Here is a tiny trained network, its code and every weight. The questions are about switching its units off for an input and a class, where a switched-off unit gives its printed mean instead of its output.

import numpy as np


def w(rows, s, z=0):
    codes = np.array(rows[::2]) - 128.0
    scale = np.full(codes.shape[1], s)
    scale[-1] = z or s
    return codes * scale


def f(y):
    return np.maximum(y, 0)


def log_softmax(a):
    a = a - a.max(-1, keepdims=True)
    return a - np.log(np.exp(a).sum(-1, keepdims=True))


def net(x, mask):
    res = np.array(x, float).reshape(1, 4) / 4 @ E
    y = f(res @ A[0][:, :-1].T + A[0][:, -1])
    res = res + np.where(mask, y, B[0][:, -1]) @ B[0][:, :-1]
    return log_softmax(res[-1] @ U[:, :-1].T + U[:, -1])


A, B = {}, {}
E = w([
[100,111,67,41,203,157,178,170],'x0',
[113,229,185,143,196,145,42,59],'x1',
[93,173,120,150,169,144,83,112],'x2',
[246,94,179,119,129,129,119,231],'x3',
],0.012)
A[0] = w([
[182,83,171,212,58,119,144,129,252],'N1',
[144,109,142,67,112,152,137,166,224],'N2',
[71,187,142,175,226,125,103,74,53],'N3',
[52,74,121,122,140,97,167,153,96],'N4',
[146,135,149,247,102,131,90,106,178],'N5',
[61,29,3,102,71,115,239,133,227],'N6',
[237,79,98,74,219,116,184,233,199],'N7',
[88,138,91,184,116,118,132,183,66],'N8',
],0.012,0.0019)
B[0] = w([
[150,89,121,173,25,55,160,155,200],'N1',
[175,123,150,76,133,126,125,118,170],'N2',
[78,188,144,146,211,151,47,109,232],'N3',
[173,161,136,132,89,203,152,72,170],'N4',
[67,122,106,177,105,9,143,177,199],'N5',
[217,219,24,136,143,229,237,120,254],'N6',
[111,16,202,20,151,162,87,116,238],'N7',
[145,113,148,148,92,120,147,113,145],'N8',
],0.014,0.02)
U = w([
[128,121,123,200,80,91,113,196,89],'0',
[185,179,16,120,134,237,195,137,52],'1',
[182,32,205,16,153,197,92,186,104],'2',
[49,234,135,166,248,171,2,130,253],'3',
],0.0082,0.0033)

Each question gives the input, the list of numbers given to net, and the class t.
The units are the neurons (one row each of A and B). Each row of codes is followed by its name. A weight is (code - 128) times the scale printed after its matrix; where a second scale follows, it is the last column's (A, B and U).
mask holds one flag per neuron, in row order. A switched-off neuron (its flag False) gives its mean, the last column of its row in B, instead of its output. The means were averaged over made-up inputs and are rounded, as every weight is.
A unit's drop is (log p(t) with every unit on - log p(t) with that unit switched off) / (log p(t) with every unit on - log p(t) with every unit switched off).
k most important neurons: the k neurons with the biggest drops, biggest first
drop of u: that unit's drop, to one decimal
input [4,-2,-1,2], class 2: most important neuron	(N7)
input [4,0,5,-7], class 3: 2 most important neurons	(N3 N1)
input [-6,2,7,2], class 0: 2 most important neurons	(N5 N1)
input [-4,0,4,-1], class 0: 2 most important neurons	(N5 N7)
input [-4,8,-5,3], class 0: 2 most important neurons	(N5 N1)
input [-1,1,1,0], class 3: 2 most important neurons	(N6 N1)
input [4,3,7,5], class 2: 2 most important neurons	(N7 N5)
input [-8,4,-3,-4], class 0: 2 most important neurons	(N5 N1)
input [6,-5,4,5], class 2: drop of N7	7.3
input [0,4,-4,-4], class 3: drop of N3	0.0
input [-5,-3,-2,-2], class 0: drop of N1	0.2
